Below are the code and all the weights of a small trained network. Each question names an input and a class and asks about switching units off, where a switched-off unit gives its printed mean instead of its output.

import numpy as np


def w(rows, s, z=0):
    codes = np.array(rows[::2]) - 128.0
    scale = np.full(codes.shape[1], s)
    scale[-1] = z or s
    return codes * scale


def norm(h):
    return h / np.sqrt((h * h).mean(-1, keepdims=True) + 1e-5)


def f(y):
    return y / 2 * (1 + np.tanh(0.7978845608 * (y + 0.044715 * y**3)))


def log_softmax(a):
    a = a - a.max(-1, keepdims=True)
    return a - np.log(np.exp(a).sum(-1, keepdims=True))


def net(x, mask):
    res = np.array(x, float).reshape(1, 6) / 4 @ E
    u = 0
    for l in range(2):
        y = f(norm(res) @ A[l][:, :-1].T + A[l][:, -1])
        res = res + np.where(mask[u : u + 5], y, B[l][:, -1]) @ B[l][:, :-1]
        u += 5
    return log_softmax(norm(res)[-1] @ U[:, :-1].T + U[:, -1])


A, B = {}, {}
E = w([
[85,100,156,126,166,141],'x0',
[128,128,128,127,129,130],'x1',
[145,48,125,125,105,131],'x2',
[80,128,111,11,132,66],'x3',
[167,145,188,60,123,214],'x4',
[128,127,126,127,129,131],'x5',
],0.011)
A[0] = w([
[167,118,161,194,152,152,88],'0.n0',
[182,4,134,120,59,102,38],'0.n1',
[41,79,223,146,211,134,51],'0.n2',
[134,241,126,139,183,103,40],'0.n3',
[219,172,81,117,45,92,3],'0.n4',
],0.012,0.0052)
B[0] = w([
[176,129,133,137,125,89,253],'0.n0',
[72,172,152,133,211,165,213],'0.n1',
[166,156,26,104,103,154,206],'0.n2',
[76,151,154,129,185,177,192],'0.n3',
[148,122,6,78,126,149,163],'0.n4',
],0.02,0.005)
A[1] = w([
[137,7,115,119,185,138,8],'1.n0',
[75,114,131,28,126,65,92],'1.n1',
[54,133,75,184,135,41,31],'1.n2',
[162,154,184,57,94,168,1],'1.n3',
[159,122,146,190,97,129,8],'1.n4',
],0.013,0.0024)
B[1] = w([
[100,169,101,149,181,195,133],'1.n0',
[225,151,139,251,180,87,235],'1.n1',
[100,74,169,60,46,180,255],'1.n2',
[68,43,134,89,60,112,186],'1.n3',
[187,123,150,91,169,86,187],'1.n4',
],0.015,0.0055)
U = w([
[199,130,155,189,138,68,252],'0',
[144,141,7,85,105,152,94],'1',
[51,175,159,147,178,180,86],'2',
[86,47,175,93,40,123,73],'3',
],0.02,0.0025)

Each question gives the input, the list of numbers given to net, and the class t.
The units are the neurons (one row each of A and B). Each row of codes is followed by its name. A weight is (code - 128) times the scale printed after its matrix; where a second scale follows, it is the last column's (A, B and U).
mask holds one flag per neuron, layer by layer. A switched-off neuron (its flag False) gives its mean, the last column of its row in B, instead of its output. The means were averaged over made-up inputs and are rounded, as every weight is.
A unit's drop is (log p(t) with every unit on - log p(t) with that unit switched off) / (log p(t) with every unit on - log p(t) with every unit switched off).
most important unit: the unit with the biggest drop
top k neurons: the k neurons with the biggest drops, biggest first
k most important neurons of layer l: the k neurons of layer l with the biggest drops, biggest first
drop of u: that unit's drop, to one decimal
input [-2,2,8,1,-8,8], class 2: most important unit -> 0.n1
input [-7,-7,8,7,0,-3], class 2: top 2 neurons -> [0.n1 0.n0]
input [1,-4,-7,-5,-3,7], class 2: top 2 neurons -> [0.n3 1.n1]
input [1,-3,0,-7,-8,2], class 3: top 3 neurons -> [1.n2 1.n1 0.n2]
input [0,-7,-5,-3,-2,1], class 2: top 2 neurons -> [0.n3 1.n1]
input [8,-4,-7,2,7,-4], class 1: top 3 neurons -> [0.n2 0.n1 1.n2]
input [3,-6,-8,-8,3,5], class 0: 3 most important neurons of layer 1 -> [1.n2 1.n4 1.n0]
input [8,-3,-7,7,3,1], class 1: top 3 neurons -> [0.n2 0.n0 0.n1]
input [0,6,-4,-4,5,5], class 3: top 3 neurons -> [1.n3 1.n1 0.n1]
input [5,3,2,5,-4,-3], class 0: top 2 neurons -> [1.n1 0.n4]
input [2,-1,-6,-4,-6,0], class 2: top 2 neurons -> [0.n3 1.n3]
input [7,-8,-4,7,7,5], class 0: top 3 neurons -> [1.n1 1.n2 0.n4]
input [5,-8,8,-6,4,3], class 2: 2 most important neurons of layer 1 -> [1.n1 1.n0]
input [7,-5,-5,5,3,-4], class 1: most important unit -> 0.n2
input [5,3,-7,0,8,7], class 3: top 2 neurons -> [1.n3 0.n1]
input [-7,7,-8,-7,-5,5], class 2: top 2 neurons -> [0.n3 1.n1]
input [-1,-1,-2,4,-4,6], class 0: 2 most important neurons of layer 1 -> [1.n1 1.n3]
input [-5,-4,-1,-4,-6,0], class 3: 2 most important neurons of layer 1 -> [1.n2 1.n1]
input [-7,3,-7,-3,-7,-8], class 1: 2 most important neurons of layer 0 -> [0.n4 0.n1]
input [0,-8,8,-6,-5,1], class 2: most important unit -> 0.n1
input [2,2,4,-4,6,0], class 3: 2 most important neurons of layer 1 -> [1.n3 1.n1]
input [6,-1,0,-5,-7,-8], class 3: 2 most important neurons of layer 1 -> [1.n2 1.n1]
input [1,7,-6,4,-2,-6], class 2: drop of 0.n3 -> 4.7
